Where the symbols take the points:
JM ξ HT
JM σ GD
JM ρ NM
JM χ CN
JM φ RD
JM ζ JT
FD ξ NF
FD σ JQ
FD ρ ZC
FD χ SD
FD φ DL
FD ζ FJ
GL ξ CM
GL σ FJ
GL ρ HS
GL χ ZN
GL φ BM
GL ζ JQ
RJ σ ZN
RJ χ FJ
RJ φ PH
RJ ζ SD
JT ξ BM
JT σ GT
JT ρ HZ
JT χ CH
JT φ CM
JT ζ JM
TB ξ SN
TB σ ZF
TB ρ NQ
TB χ GG
GD ξ DL
GD σ JM
GD ρ GG
GD χ NQ
GD φ NF
GD ζ GT
ZC ξ ZQ
ZC σ GS
ZC ρ FD
ZC χ FM
ZC φ BZ
ZC ζ NC
CF ξ ZN
CF χ CM
CF φ CH
CF ζ DT
ZQ ξ ZC
ZQ σ QJ
ZQ ρ NF
ZQ φ GG
CG ξ TT
CG ρ DT
CG χ QJ
CG φ ZF
GG ξ BZ
GG σ NM
GG ρ GD
GG χ TB
GG φ ZQ
GG ζ PZ
ZF ξ FR
ZF σ TB
ZF ρ CN
ZF χ NM
ZF φ CG
ZF ζ DM
QG ξ SD
QG σ DT
QG χ NF
QG φ NQ
JZ ξ PZ
JZ σ QM
JZ ρ CR
JZ χ HG
JZ φ NC
JZ ζ BZ
SD ξ QG
SD σ GR
SD ρ FM
SD χ FD
SD φ ZD
SD ζ RJ
HG σ NG
HG ρ PH
HG χ JZ
HG ζ SN
ZD ξ NQ
ZD σ SC
ZD ρ SN
ZD χ DL
ZD φ SD
ZD ζ PH
DM ξ NG
DM ρ CH
DM χ HZ
DM ζ ZF
ZN ξ CF
ZN σ RJ
ZN ρ SQ
ZN χ GL
ZN φ QD
ZN ζ GR
JQ ξ RD
JQ σ FD
JQ ρ GS
JQ χ GR
JQ φ HT
JQ ζ GL
QM ξ HZ
QM σ JZ
QM ρ BM
QM χ NG
QM φ HS
QM ζ PM
HS ξ CJ
HS σ NC
HS ρ GL
HS χ SQ
HS φ QM
HS ζ GS
NC σ HS
NC ρ FJ
NC φ JZ
NC ζ ZC
NM ξ PM
NM σ GG
NM ρ JM
NM χ ZF
NM φ QJ
NM ζ HZ
BM ξ JT
BM σ CR
BM ρ QM
BM χ QD
BM φ GL
BM ζ HT
PH ξ GH
PH σ QD
PH ρ HG
PH χ CR
PH φ RJ
PH ζ ZD
CH ξ QD
CH σ GH
CH ρ DM
CH χ JT
CH φ CF
CH ζ CN
QD ξ CH
QD σ PH
QD ρ NG
QD χ BM
QD φ ZN
QD ζ SC
DL ξ GD
DL σ HT
DL ρ BZ
DL χ ZD
DL φ FD
DL ζ CR
QJ ξ GS
QJ σ ZQ
QJ ρ RD
QJ χ CG
QJ φ NM
QJ ζ CJ
FJ ξ CC
FJ σ GL
FJ ρ NC
FJ χ RJ
FJ φ CR
FJ ζ FD
DT ξ GR
DT σ QG
DT ρ CG
DT χ RD
DT φ CN
DT ζ CF
CN ξ SC
CN σ NQ
CN ρ ZF
CN χ JM
CN φ DT
CN ζ CH
PZ ξ JZ
PZ σ HZ
PZ ρ GT
PZ ζ GG
CC ξ FJ
CC σ CM
CC φ GT
CC ζ NF
GT ξ CR
GT σ JT
GT ρ PZ
GT χ GH
GT φ CC
GT ζ GD
HT ξ JM
HT σ DL
HT ρ PM
HT χ SC
HT φ JQ
HT ζ BM
RD ξ JQ
RD σ NF
RD ρ QJ
RD χ DT
RD φ JM
RD ζ CM
FR ξ ZF
FR σ SN
FR ρ SC
FR χ PM
FR φ TT
FR ζ NG
FM σ TT
FM ρ SD
FM χ ZC
FM φ SN
GS ξ QJ
GS σ ZC
GS ρ JQ
GS χ TT
GS φ PM
GS ζ HS
GH ξ PH
GH σ CH
GH χ GT
GH ζ NQ
CJ ξ HS
CJ ρ CM
CJ φ HZ
CJ ζ QJ
CM ξ GL
CM σ CC
CM ρ CJ
CM χ CF
CM φ JT
CM ζ RD
BZ ξ GG
BZ σ PM
BZ ρ DL
BZ χ SN
BZ φ ZC
BZ ζ JZ
TT ξ CG
TT σ FM
TT ρ GR
TT χ GS
TT φ FR
TT ζ SQ
NF ξ FD
NF σ RD
NF ρ ZQ
NF χ QG
NF φ GD
NF ζ CC
PM ξ NM
PM σ BZ
PM ρ HT
PM χ FR
PM φ GS
PM ζ QM
HZ ξ QM
HZ σ PZ
HZ ρ JT
HZ χ DM
HZ φ CJ
HZ ζ NM
GR ξ DT
GR σ SD
GR ρ TT
GR χ JQ
GR φ SC
GR ζ ZN
NQ ξ ZD
NQ σ CN
NQ ρ TB
NQ χ GD
NQ φ QG
NQ ζ GH
SN ξ TB
SN σ FR
SN ρ ZD
SN χ BZ
SN φ FM
SN ζ HG
SC ξ CN
SC σ ZD
SC ρ FR
SC χ HT
SC φ GR
SC ζ QD
NG ξ DM
NG σ HG
NG ρ QD
NG χ QM
NG φ SQ
NG ζ FR
CR ξ GT
CR σ BM
CR ρ JZ
CR χ PH
CR φ FJ
CR ζ DL
SQ ρ ZN
SQ χ HS
SQ φ NG
SQ ζ TT

The rows follow the links: the fewer symbols apart two points are, the more alike their rows tend to be.

Each row is also shifted at random along 7 hidden directions that mean nothing.

Some points, each with a row of numbers:
SD -> 24;8;-2;3;-12;-13;-1;9;8;19;12;25;11;19;-3;-1;-17;-23;2;-3;11;-16;-1;11;-1;7;0;33;6;8;-6;-4;15;20;6;-9;12;2;12;3;21;-29;18;10;4;10;16;3;15;-29;0;8;25;2;-18
NF -> -54;-3;-6;-3;-12;-1;9;-10;8;-1;-6;-16;-16;7;7;4;11;-2;3;-9;7;-3;1;17;-2;-12;-25;7;-1;8;14;4;-5;-6;-8;13;0;13;0;-5;-1;9;13;15;-3;-1;-5;5;-4;18;2;-3;-12;3;4
JZ -> -39;-10;5;-7;19;10;-19;-17;13;43;10;7;-6;16;29;-19;-1;-19;2;-13;6;4;9;0;9;19;21;39;-5;-24;-5;-25;1;-1;17;-16;4;3;-10;-1;0;-13;-3;2;-1;3;-25;-7;-4;8;3;-1;-13;12;18
SC -> 43;12;6;-3;4;8;10;6;0;-13;3;-19;-9;-16;-2;-2;0;10;-1;-6;-9;4;-2;-8;2;-6;-7;-11;3;-9;7;17;-10;-5;9;9;-10;-5;-5;-13;-7;1;-10;-8;6;-1;9;3;-10;13;-1;-3;-2;-7;-9
FM -> -32;5;-13;3;-9;-5;7;-9;0;8;-3;-15;-11;3;17;-9;-1;5;-4;-3;-4;5;2;9;-3;-19;-12;8;-5;-11;22;6;-7;1;7;6;-1;-4;10;-4;0;-18;6;4;11;13;-2;18;2;27;12;5;0;-11;-9
BM -> -17;-7;4;-9;21;16;7;-11;10;13;11;-28;-22;-12;35;-12;16;-4;-5;-13;-7;17;-1;-11;3;9;6;6;-6;-33;10;-3;-16;-17;7;6;-12;2;-13;-13;-12;20;-7;-7;-4;-4;-22;-1;-26;42;12;-8;-24;-8;20
JM -> -16;-5;0;-11;-4;12;-1;-14;-1;-1;-8;-21;-10;-10;14;12;5;0;7;-14;9;-15;-3;5;1;-9;-2;9;-6;-2;10;-2;-7;-9;0;-5;-4;10;10;-3;-14;10;3;9;-2;-9;-11;12;-10;28;3;-14;-7;10;7
JT -> -3;-9;11;-3;18;12;-21;0;-3;0;2;13;8;-11;-9;3;4;-2;3;-4;4;-9;-1;-15;-1;18;11;-5;3;2;-24;-13;-8;-8;-2;-9;1;6;-6;7;-8;10;-15;5;-5;-14;-5;-19;-5;-20;-8;-9;-5;10;8
JQ -> 27;-4;8;12;-2;0;-9;-3;7;1;14;-7;1;-6;2;-7;6;21;-4;1;-5;-3;3;-8;-7;1;2;-2;-1;-3;-10;-5;0;10;-3;10;-1;7;-2;-6;-2;8;8;1;1;10;8;4;-11;6;16;-7;10;3;-5
TT -> -16;9;7;9;-1;5;-13;-3;0;0;13;-9;-4;-9;-1;-3;-1;25;-8;4;-7;-5;1;-5;-2;-6;15;-7;-6;-15;-6;2;2;15;14;6;-3;-7;0;-8;-12;0;-6;-7;10;12;3;12;-10;4;10;-9;15;0;-9
NQ -> 33;0;4;-2;-2;1;18;-5;-14;11;-2;-17;-21;-1;24;11;-4;-5;13;-10;9;3;-5;4;3;-12;-12;18;-3;-2;13;7;-10;-20;14;11;0;8;5;-11;1;-18;-8;23;10;1;-4;0;7;9;-10;-1;-1;5;-13
BZ -> 32;1;-14;-8;-2;0;-13;-7;7;4;-7;11;10;6;-13;-7;-9;-4;1;-8;-2;-10;13;13;9;-17;-5;-2;0;1;8;-3;-7;5;-2;-5;1;1;8;4;2;-10;3;-4;6;2;-7;0;14;6;2;8;-2;4;0
HS -> 29;-5;-2;11;-12;-7;1;4;13;-11;7;15;21;-3;-17;7;-6;7;-10;8;-8;0;3;-4;-3;3;14;-6;-6;10;-5;-1;17;17;-16;-4;-6;-1;6;3;4;0;18;-21;-8;7;5;6;10;-11;17;7;12;5;1
GL -> -18;-11;-3;8;8;1;7;-5;-1;12;12;-21;-5;-3;36;-14;16;11;-5;-2;-7;16;-1;-16;-15;6;0;7;2;-14;0;-8;-10;-5;-8;8;-5;5;-5;-8;-4;8;4;3;-5;1;-1;3;-15;25;16;-1;-10;-13;5
SQ -> 22;2;2;13;-7;-6;6;1;-9;-8;8;-9;8;-16;5;-1;-4;20;-6;13;-15;6;-2;-17;-7;-11;16;-12;-9;-4;2;4;2;7;-2;0;-8;-8;8;-6;2;-11;4;-10;9;8;4;11;5;7;11;10;16;-9;-7
HG -> -9;7;-20;-16;-4;-3;26;-2;4;-13;-11;-11;-5;-7;1;1;-9;-24;-4;-4;-8;10;9;9;13;-23;-7;-8;-10;-8;31;17;-14;-9;4;-5;-6;-11;13;-5;8;-11;4;-14;7;-1;-12;7;10;35;4;17;-14;-16;5
GS -> -15;-1;-14;6;-16;-3;-12;-1;9;4;-5;13;20;20;-4;-4;-6;-7;-4;-5;8;-11;-2;9;-8;7;-3;17;8;14;4;-6;13;22;-17;-11;5;-8;10;16;-5;-3;19;-4;-7;10;9;12;0;-2;13;-6;5;-2;-1
FD -> -14;-3;2;4;27;8;-18;-16;19;6;19;-7;-30;-9;-6;-7;6;-23;-3;-2;-13;4;26;13;8;-1;2;-9;-21;-29;-13;-11;-32;0;9;17;0;6;-14;-10;4;23;-21;6;16;9;-35;-17;-20;34;9;-1;-8;-15;5
FR -> 10;9;6;0;23;19;-34;-7;-7;21;9;8;4;-9;6;-9;-18;11;9;-22;2;-14;3;-17;-4;0;17;10;3;-20;-9;-11;-28;1;21;-9;-4;-6;5;0;-21;-28;-27;9;26;8;-3;-4;-5;-1;4;-14;4;8;-22
CG -> 16;5;0;17;-10;-10;14;10;-13;-11;-7;2;-4;12;-1;17;-3;-10;4;20;0;5;-16;4;-5;13;-7;1;1;12;1;5;17;5;-7;6;5;-16;-4;13;1;5;-1;2;-2;7;3;-5;-1;-18;-1;-3;10;-8;-6
QM -> 19;1;-7;-8;11;15;-12;-9;9;2;-1;13;24;-14;-8;-2;-28;-5;8;-35;1;-11;8;-10;-7;-4;-1;6;13;4;9;-6;-31;-4;-12;-12;-20;3;12;8;-11;-24;-8;-3;13;2;-3;-14;11;7;10;-6;-18;11;-10
GT -> -22;-7;-3;-15;7;0;11;-4;14;-11;-6;1;-14;0;-8;14;6;-43;3;6;-2;3;12;19;21;2;2;2;-17;-3;0;1;-1;-12;-3;-1;2;5;-8;-1;9;25;0;-8;-11;-15;-31;-11;-2;14;-9;8;-19;-3;26

From each start, follow one symbol. Which point do you reach?
Answer with the point's name.
---
-15;3;-6;-14;3;7;26;-4;1;-6;-2;-23;-21;-17;22;23;-11;-42;11;-7;-3;0;-4;-2;11;-5;5;16;-20;-12;11;7;-14;-19;6;-8;-9;-3;11;-6;-3;4;-3;1;5;-16;-30;5;-11;32;0;-1;-10;-6;5
ρ	DM
---
26;11;17;5;0;2;-5;13;-20;-19;-7;-2;-3;-10;-22;10;6;42;-1;16;-3;2;-12;-9;0;-2;3;-31;2;7;-8;13;10;-3;11;12;-2;-8;-16;-2;-13;9;-21;-8;-3;-3;15;-4;-6;-28;-17;-7;9;7;-2
ζ	DM
---
-2;-15;10;7;-5;2;-13;-14;1;10;14;7;13;-13;4;16;-9;-10;7;-5;4;-19;7;-9;-4;4;24;18;-14;7;-22;-24;1;3;-7;-10;2;16;16;-3;0;-4;10;13;2;-4;-13;0;9;-5;10;-6;19;18;-4
χ	CF
---
-20;-13;-5;9;-3;-4;-5;-22;-4;7;-3;-10;-19;3;17;9;6;-7;3;7;3;1;10;10;2;-18;-1;6;-21;-3;8;-10;-10;-4;2;5;2;6;5;0;0;5;0;15;11;6;-27;3;0;26;9;-2;-1;3;3
ξ	ZC
---
-4;-3;-2;8;13;3;-13;-7;13;-7;6;11;10;-14;-24;-9;-11;13;-7;-11;-11;-1;21;-4;-3;-12;1;-22;3;-3;-4;-6;-32;-1;-9;10;-14;8;-7;-4;1;-5;-12;-8;15;9;-1;-19;12;4;10;5;-8;7;-8
ρ	FJ
---
-24;3;9;8;5;6;5;2;-5;5;6;-10;-17;1;8;12;-7;-8;15;-10;6;-3;-13;-5;-7;12;-9;15;7;-3;-2;2;-10;-5;2;12;-1;-4;-6;0;-9;-2;-15;19;9;3;4;-14;-15;-3;-1;-17;-3;2;-14
ζ	CF
---
36;-2;24;2;26;5;-10;-4;-9;50;27;2;-11;3;38;-19;-9;-1;10;-14;6;9;-1;-20;-3;21;21;39;8;-27;-15;-18;-9;-12;32;0;-2;5;-12;-12;7;-34;-22;21;17;8;-5;-19;2;-23;-6;5;2;12;-11
ζ	ZD
---
-20;14;-14;-22;-18;-10;13;11;9;-18;-13;2;1;14;-22;-5;4;-7;-11;11;-1;4;0;22;15;-12;-10;-12;1;4;19;24;24;12;8;-4;10;-13;0;1;5;6;11;-22;-12;0;9;18;4;4;-9;13;1;-9;10
χ	BZ
---
1;-2;-5;-13;-16;-2;-9;-12;11;-18;-10;13;1;-2;-31;19;1;-17;-7;14;3;-20;18;23;20;-23;15;-16;-30;10;-3;0;14;9;4;-12;10;6;8;3;7;18;10;-11;-4;-8;-23;12;15;7;-7;8;10;10;18
σ	NM
---
-45;-9;4;-2;19;6;-14;-5;-6;8;-8;-1;-7;1;4;-11;12;12;2;6;3;11;8;-2;3;5;4;-14;-1;-6;-2;-9;-6;-15;8;-1;2;4;-16;0;-7;12;-14;-1;-3;-6;-14;-15;-2;-3;-7;-2;-19;7;20
ζ	GG
---
15;-5;10;23;7;4;-10;-3;-13;-19;-2;-5;7;-23;-14;8;4;38;1;8;-7;5;1;-20;-11;-5;2;-35;1;9;-11;-4;-17;-9;-14;16;-17;5;-9;-4;-10;10;-13;0;6;5;6;-16;4;-9;5;-3;-4;10;-7
ζ	QJ
---
28;8;-8;-12;12;1;9;4;2;15;4;3;-16;7;9;-8;-12;-34;9;-16;8;4;-3;10;2;4;-17;21;8;-10;11;4;-19;-9;12;2;2;-7;0;1;8;-19;-13;13;12;4;-5;-12;-1;5;-7;3;-10;-10;-14
σ	SC
---
12;1;5;-7;26;11;6;-1;-3;2;2;3;-14;-13;-1;10;-21;-34;20;-14;-2;2;7;-3;7;1;-8;6;4;-5;-3;-1;-34;-28;10;6;-12;5;-3;-1;3;-15;-32;17;19;-4;-19;-35;7;-3;-11;-2;-18;0;-11
ζ	NQ
---
-15;5;-3;-7;2;14;-13;-5;9;-1;-8;-6;4;1;-6;-11;1;21;-4;-17;6;-2;-2;2;1;0;-4;-6;11;-5;10;4;-6;5;1;0;-10;-3;-5;-1;-19;5;-4;-14;-5;2;9;6;-13;14;8;-15;-17;7;8
ξ	NM
